Below are the code and all the weights of a small trained network. Each question names an input and a class and asks about switching units off, where a switched-off unit gives its printed mean instead of its output.

import numpy as np


def w(rows, s, z=0):
    codes = np.array(rows[::2]) - 128.0
    scale = np.full(codes.shape[1], s)
    scale[-1] = z or s
    return codes * scale


def norm(h):
    return h / np.sqrt((h * h).mean(-1, keepdims=True) + 1e-5)


def f(y):
    return y / 2 * (1 + np.tanh(0.7978845608 * (y + 0.044715 * y**3)))


def log_softmax(a):
    a = a - a.max(-1, keepdims=True)
    return a - np.log(np.exp(a).sum(-1, keepdims=True))


def net(x, mask):
    res = np.array(x, float).reshape(1, 4) / 4 @ E
    u = 0
    for l in range(2):
        y = f(norm(res) @ A[l][:, :-1].T + A[l][:, -1])
        res = res + np.where(mask[u : u + 16], y, B[l][:, -1]) @ B[l][:, :-1]
        u += 16
    return log_softmax(norm(res)[-1] @ U[:, :-1].T + U[:, -1])


A, B = {}, {}
E = w([
[224,56,210,38,58,92,179,216],'x0',
[147,145,1,46,57,233,138,92],'x1',
[123,123,132,128,130,139,128,127],'x2',
[73,7,110,204,80,125,233,252],'x3',
],0.0079)
A[0] = w([
[108,139,120,208,141,119,115,96,143],'0.n0',
[107,127,152,135,159,162,81,40,142],'0.n1',
[108,124,2,89,102,164,132,123,77],'0.n2',
[163,192,169,139,165,112,104,72,2],'0.n3',
[124,113,128,125,116,126,132,164,78],'0.n4',
[113,87,138,155,127,146,152,116,126],'0.n5',
[81,133,62,209,138,130,146,152,68],'0.n6',
[106,177,103,133,167,106,112,68,115],'0.n7',
[144,119,153,182,121,101,157,121,114],'0.n8',
[158,123,193,152,122,163,156,84,136],'0.n9',
[150,159,116,59,110,137,111,60,96],'0.n10',
[122,114,109,100,131,152,97,169,82],'0.n11',
[156,63,143,100,128,133,141,172,23],'0.n12',
[171,109,77,65,77,181,140,131,65],'0.n13',
[160,159,207,48,118,125,127,100,78],'0.n14',
[82,117,130,163,111,111,108,119,145],'0.n15',
],0.012,0.0039)
B[0] = w([
[102,128,116,93,174,88,119,181,227],'0.n0',
[155,151,157,150,77,122,172,172,254],'0.n1',
[157,93,140,250,72,181,102,69,253],'0.n2',
[52,96,149,158,60,60,176,76,235],'0.n3',
[96,187,128,132,101,148,129,112,145],'0.n4',
[86,180,108,109,139,108,137,130,160],'0.n5',
[83,109,94,78,221,129,130,79,228],'0.n6',
[127,150,158,143,50,165,155,191,248],'0.n7',
[115,96,156,121,136,203,114,178,178],'0.n8',
[131,128,145,126,129,118,94,119,154],'0.n9',
[175,187,78,100,239,122,101,208,247],'0.n10',
[145,118,115,108,104,110,119,131,130],'0.n11',
[101,217,145,179,70,144,120,133,199],'0.n12',
[125,124,79,31,170,14,157,158,244],'0.n13',
[120,61,118,119,161,152,52,68,253],'0.n14',
[118,118,121,99,145,130,117,167,175],'0.n15',
],0.016,0.0062)
A[1] = w([
[53,81,114,95,121,38,179,116,97],'1.n0',
[153,172,105,108,47,146,174,141,61],'1.n1',
[105,162,117,204,120,116,222,146,104],'1.n2',
[155,88,170,118,113,101,105,111,47],'1.n3',
[118,59,127,152,57,109,141,170,120],'1.n4',
[137,50,160,168,147,154,65,13,83],'1.n5',
[93,152,192,168,72,147,153,139,100],'1.n6',
[167,156,161,247,206,125,89,166,93],'1.n7',
[111,153,235,83,106,107,158,161,95],'1.n8',
[123,115,172,193,86,110,103,110,155],'1.n9',
[127,120,175,153,155,120,32,61,1],'1.n10',
[152,153,129,146,151,171,87,144,126],'1.n11',
[174,143,78,153,83,132,191,134,43],'1.n12',
[156,132,168,89,168,97,122,97,167],'1.n13',
[114,63,56,157,143,187,107,48,11],'1.n14',
[154,176,104,121,62,162,174,122,83],'1.n15',
],0.014,0.0031)
B[1] = w([
[158,168,151,145,110,218,187,139,240],'1.n0',
[141,120,123,154,174,240,152,122,199],'1.n1',
[187,63,112,109,142,85,69,75,254],'1.n2',
[104,111,71,159,148,157,158,100,153],'1.n3',
[147,221,85,136,140,112,140,119,207],'1.n4',
[69,34,73,166,80,203,82,67,216],'1.n5',
[119,165,202,107,104,51,104,167,252],'1.n6',
[106,171,83,124,94,218,189,81,201],'1.n7',
[129,93,127,159,121,37,53,65,250],'1.n8',
[149,133,127,93,181,103,126,171,212],'1.n9',
[94,83,57,181,55,206,121,87,188],'1.n10',
[138,81,157,96,87,79,237,131,153],'1.n11',
[76,180,201,80,114,251,190,94,183],'1.n12',
[174,50,162,109,139,139,107,177,175],'1.n13',
[131,70,193,156,55,59,30,134,187],'1.n14',
[110,105,44,152,143,142,237,149,184],'1.n15',
],0.016,0.0083)
U = w([
[114,199,183,178,104,19,106,122,201],'0',
[106,34,90,163,81,171,57,61,250],'1',
[181,196,82,139,83,219,235,100,106],'2',
[219,97,79,24,196,119,95,166,31],'3',
[23,119,136,102,248,182,142,191,30],'4',
],0.014,0.0024)

Each question gives the input, the list of numbers given to net, and the class t.
The units are the neurons (one row each of A and B). Each row of codes is followed by its name. A weight is (code - 128) times the scale printed after its matrix; where a second scale follows, it is the last column's (A, B and U).
mask holds one flag per neuron, layer by layer. A switched-off neuron (its flag False) gives its mean, the last column of its row in B, instead of its output. The means were averaged over made-up inputs and are rounded, as every weight is.
A unit's drop is (log p(t) with every unit on - log p(t) with that unit switched off) / (log p(t) with every unit on - log p(t) with every unit switched off).
most important unit: the unit with the biggest drop
k most important neurons: the k neurons with the biggest drops, biggest first
top k neurons in layer l: the k neurons of layer l with the biggest drops, biggest first
drop of u: that unit's drop, to one decimal
input [8,7,6,-3], class 3: most important unit	0.n13
input [4,1,-3,7], class 2: 2 most important neurons	1.n1, 1.n15
input [1,-5,6,1], class 0: 2 most important neurons	0.n14, 0.n10
input [2,1,-1,5], class 2: 2 most important neurons	1.n1, 1.n15
input [-8,6,2,0], class 2: 3 most important neurons	0.n14, 0.n7, 0.n1
input [3,7,8,-2], class 3: top 2 neurons in layer 0	0.n13, 0.n10
input [-6,-4,3,1], class 4: 2 most important neurons	0.n6, 0.n0
input [3,5,5,-2], class 3: top 2 neurons in layer 0	0.n13, 0.n10
input [6,2,-1,-7], class 3: 2 most important neurons	0.n10, 0.n2
input [-1,-6,2,-8], class 0: 2 most important neurons	0.n1, 0.n7
input [4,2,5,-4], class 3: 2 most important neurons	0.n10, 0.n13
input [1,-3,5,1], class 0: top 2 neurons in layer 0	0.n14, 0.n10
input [-2,0,4,-4], class 0: 3 most important neurons	0.n3, 1.n6, 1.n8
input [-1,6,0,-4], class 2: most important unit	0.n2
input [5,3,6,-2], class 3: drop of 0.n13	0.7
input [5,8,-2,-7], class 3: drop of 0.n13	0.4
input [0,-1,-3,-1], class 0: drop of 1.n0	0.0
